[[128 122 115 132 140 114 132 144 114 119 124 138]
 [105  99 128 129 152 144 139 142 114 139 122 112]
 [111 106 124 131 147 130 127 145 114 128 124 124]
 [124 115 133 123 134 127 144 137 114 124 130 124]
 [128 112 137 124 136 140 131 126 114 144 126 111]
 [133 118 149 109 135 139 121 127 114 128 137 124]
 [120 121 123 133 125 126 130 128 114 133 128 124]]
->
[[124 128 133 114 128 130 126 125 133 123 121 120]
 [124 137 128 114 127 121 139 135 109 149 118 133]
 [111 126 144 114 126 131 140 136 124 137 112 128]
 [124 130 124 114 137 144 127 134 123 133 115 124]
 [124 124 128 114 145 127 130 147 131 124 106 111]
 [112 122 139 114 142 139 144 152 129 128  99 105]
 [138 124 119 114 144 132 114 140 132 115 122 128]]

[[122 129 115 121 118 114 131 142 116 116]
 [128 119 135 116 127 134 120 127 140 119]
 [121 130 116 128 120 115 131 140 118 124]
 [115  99 128 101 148 146 119 135 118 119]
 [134 130 133 122 124 130 126 124 133 120]
 [133 119 137 113 137 145 124 121 128 118]
 [129 134 122 143 143 132 138 125 108 145]]
->
[[145 108 125 138 132 143 143 122 134 129]
 [118 128 121 124 145 137 113 137 119 133]
 [120 133 124 126 130 124 122 133 130 134]
 [119 118 135 119 146 148 101 128  99 115]
 [124 118 140 131 115 120 128 116 130 121]
 [119 140 127 120 134 127 116 135 119 128]
 [116 116 142 131 114 118 121 115 129 122]]

[[150 117 145]
 [117 103 139]
 [140 110 145]
 [130 124 100]
 [124 106 145]]
->
[[145 106 124]
 [100 124 130]
 [145 110 140]
 [139 103 117]
 [145 117 150]]

[[135 148 131]
 [127 101 133]
 [119 127 120]]
->
[[120 127 119]
 [133 101 127]
 [131 148 135]]

[[127 126 148 130]
 [127 126 148 130]
 [127 126 148 130]
 [127 126 148 130]
 [153 124 148 120]
 [127 126 148 130]
 [127 107 148 130]
 [127 136 148 130]
 [127 128 148 130]]
->
[[130 148 128 127]
 [130 148 136 127]
 [130 148 107 127]
 [130 148 126 127]
 [120 148 124 153]
 [130 148 126 127]
 [130 148 126 127]
 [130 148 126 127]
 [130 148 126 127]]

[[103 134]
 [142 125]
 [112 105]
 [134 116]
 [139 119]]
->
[[119 139]
 [116 134]
 [105 112]
 [125 142]
 [134 103]]

[[125 122 139 123 124 125 136]
 [132 113 153 112 126 128 153]
 [133 129 127 128 128 135 129]
 [145 134 110 123 140 143 121]
 [128 127 120 121 134 123 123]
 [140 135 106 124 140 137 116]
 [122 129 135 138 116 131 129]
 [129 138 119 143 121 140 118]
 [108 122 142 131 114 110 129]
 [120 123 138 128 121 122 132]
 [133 122 144 124 122 136 144]
 [135 132 119 129 130 137 123]]
->
[[123 137 130 129 119 132 135]
 [144 136 122 124 144 122 133]
 [132 122 121 128 138 123 120]
 [129 110 114 131 142 122 108]
 [118 140 121 143 119 138 129]
 [129 131 116 138 135 129 122]
 [116 137 140 124 106 135 140]
 [123 123 134 121 120 127 128]
 [121 143 140 123 110 134 145]
 [129 135 128 128 127 129 133]
 [153 128 126 112 153 113 132]
 [136 125 124 123 139 122 125]]

[[145 141 139 130 128 133 136 136 128]
 [117 114 123 120 124 117 121 128 134]
 [124 115 138 124 121 120 123 124 138]
 [122 123 121 124 128 123 125 129 129]
 [122 117 132 126 124 122 123 123 135]
 [136 124 145 124 120 122 128 130 136]
 [138 131 137 127 125 127 131 133 131]
 [124 118 132 123 123 120 124 127 135]
 [124 128 123 129 130 130 127 126 126]
 [115 134 103 135 139 138 128 122 112]]
->
[[112 122 128 138 139 135 103 134 115]
 [126 126 127 130 130 129 123 128 124]
 [135 127 124 120 123 123 132 118 124]
 [131 133 131 127 125 127 137 131 138]
 [136 130 128 122 120 124 145 124 136]
 [135 123 123 122 124 126 132 117 122]
 [129 129 125 123 128 124 121 123 122]
 [138 124 123 120 121 124 138 115 124]
 [134 128 121 117 124 120 123 114 117]
 [128 136 136 133 128 130 139 141 145]]
---
[[132 125 147 140 136 129 132 141 129 139 118 141 126 134 144]
 [143 139 124 128 116 125 122 112 127 127 140 125 105 134 120]
 [135 143 133 125 120 129 128 120 126 124 133 130 125 118 133]
 [142 118 124 131 122 131 126 117 128 132 123 127 123 125 124]
 [104 119 124 135 143 122 129 148 131 135 125 125 129 145 126]]
->
[[104 119 124 135 143 122 129 148 131 135 125 125 129 145 126]
 [132 125 147 140 136 129 132 141 129 139 118 141 126 134 144]
 [143 139 124 128 116 125 122 112 127 127 140 125 105 134 120]
 [135 143 133 125 120 129 128 120 126 124 133 130 125 118 133]
 [142 118 124 131 122 131 126 117 128 132 123 127 123 125 124]]

[[150 135]
 [142 131]
 [149 136]
 [145 136]
 [148 132]
 [149 132]
 [146 136]]
->
[[146 136]
 [150 135]
 [142 131]
 [149 136]
 [145 136]
 [148 132]
 [149 132]]

[[133 135]
 [125 140]
 [126 132]
 [133 136]
 [126 149]
 [134 134]
 [142 134]
 [124 140]
 [123 129]
 [126 150]
 [140 135]]
->
[[140 135]
 [133 135]
 [125 140]
 [126 132]
 [133 136]
 [126 149]
 [134 134]
 [142 134]
 [124 140]
 [123 129]
 [126 150]]

[[128 133 123 124 124 130 127 132]
 [131 130 140 131 118 125 128 126]
 [129 130 133 132 127 126 129 129]
 [122 134 138 129 123 121 130 130]
 [135 122 151 136 115 124 118 124]]
->
[[135 122 151 136 115 124 118 124]
 [128 133 123 124 124 130 127 132]
 [131 130 140 131 118 125 128 126]
 [129 130 133 132 127 126 129 129]
 [122 134 138 129 123 121 130 130]]

[[142 135 128 120 120 128 128 127 123 120 125 123 124 126]
 [117 127 128 132 122 128 128 128 127 141 131 126 132 129]
 [106 123 128 130 128 128 128 128 130 146 129 128 129 128]
 [128 132 128 121 132 128 128 127 127 127 124 127 123 126]
 [157 134 128 125 127 128 128 128 126 104 126 127 126 127]
 [126 128 128 131 117 128 128 127 126 135 132 125 132 129]]
->
[[126 128 128 131 117 128 128 127 126 135 132 125 132 129]
 [142 135 128 120 120 128 128 127 123 120 125 123 124 126]
 [117 127 128 132 122 128 128 128 127 141 131 126 132 129]
 [106 123 128 130 128 128 128 128 130 146 129 128 129 128]
 [128 132 128 121 132 128 128 127 127 127 124 127 123 126]
 [157 134 128 125 127 128 128 128 126 104 126 127 126 127]]

[[130 122 122 116 123 150]
 [140 128 125 127 123 138]
 [119 125 125 122 127 137]
 [146 132 127 136 123 127]]
->
[[146 132 127 136 123 127]
 [130 122 122 116 123 150]
 [140 128 125 127 123 138]
 [119 125 125 122 127 137]]
---
[[133 128 113 119 113 121 123 114 126 108 112 132 115 109]
 [119 136 109 100 104 104 133 119 116 121 130 126 114 103]
 [111 120 152 134 132 140 119 136 129 140 137 108 151 148]]
->
[[111 120 152 134 132 140 119 136 129 140 137 108 151 148]
 [119 136 109 100 104 104 133 119 116 121 130 126 114 103]
 [133 128 113 119 113 121 123 114 126 108 112 132 115 109]]

[[129 128 125 129 129 121 122 127 128 125 132 117 139]
 [104 122 105 139 127 127 103 140 133 104 106 128 117]
 [125 132 121 119 127 132 125 122 128 122 119 127 123]
 [109 128 108 139 123 119 106 140 132 108 116 118 128]
 [151 137 144 119 133 126 145 117 126 146 150 119 149]
 [108 126 109 143 125 122 107 144 133 109 115 124 125]
 [125 111 134 132 119 118 129 128 117 132 131 130 117]]
->
[[125 111 134 132 119 118 129 128 117 132 131 130 117]
 [108 126 109 143 125 122 107 144 133 109 115 124 125]
 [151 137 144 119 133 126 145 117 126 146 150 119 149]
 [109 128 108 139 123 119 106 140 132 108 116 118 128]
 [125 132 121 119 127 132 125 122 128 122 119 127 123]
 [104 122 105 139 127 127 103 140 133 104 106 128 117]
 [129 128 125 129 129 121 122 127 128 125 132 117 139]]

[[114 137 132 127 124 139 136 120 107 134 114 129]
 [145 124 137 130 113 120 135 111 122 128 131 114]]
->
[[145 124 137 130 113 120 135 111 122 128 131 114]
 [114 137 132 127 124 139 136 120 107 134 114 129]]

[[133 115 133 125 136 118 136 138 133 137 143 119]
 [116 135 130 126 126 109 133 130 106 120 124 106]
 [142 108 139 116 140 123 124 136 131 142 135 117]]
->
[[142 108 139 116 140 123 124 136 131 142 135 117]
 [116 135 130 126 126 109 133 130 106 120 124 106]
 [133 115 133 125 136 118 136 138 133 137 143 119]]

[[155 119]
 [130 133]
 [158 119]
 [147 111]
 [116 139]
 [143 114]
 [ 98 143]]
->
[[ 98 143]
 [143 114]
 [116 139]
 [147 111]
 [158 119]
 [130 133]
 [155 119]]

[[111 129 125]
 [147 126 148]
 [130 145 136]
 [138 145 147]
 [108 134 133]
 [134 141 150]
 [129 118 112]
 [106 113 119]
 [149 128 143]]
->
[[149 128 143]
 [106 113 119]
 [129 118 112]
 [134 141 150]
 [108 134 133]
 [138 145 147]
 [130 145 136]
 [147 126 148]
 [111 129 125]]

[[115 129 150 118 129 115 111 148 132 112]
 [118 124 139 136 136 116 131 147 139 131]
 [119 135 156 116 129 119 110 151 135 110]]
->
[[119 135 156 116 129 119 110 151 135 110]
 [118 124 139 136 136 116 131 147 139 131]
 [115 129 150 118 129 115 111 148 132 112]]
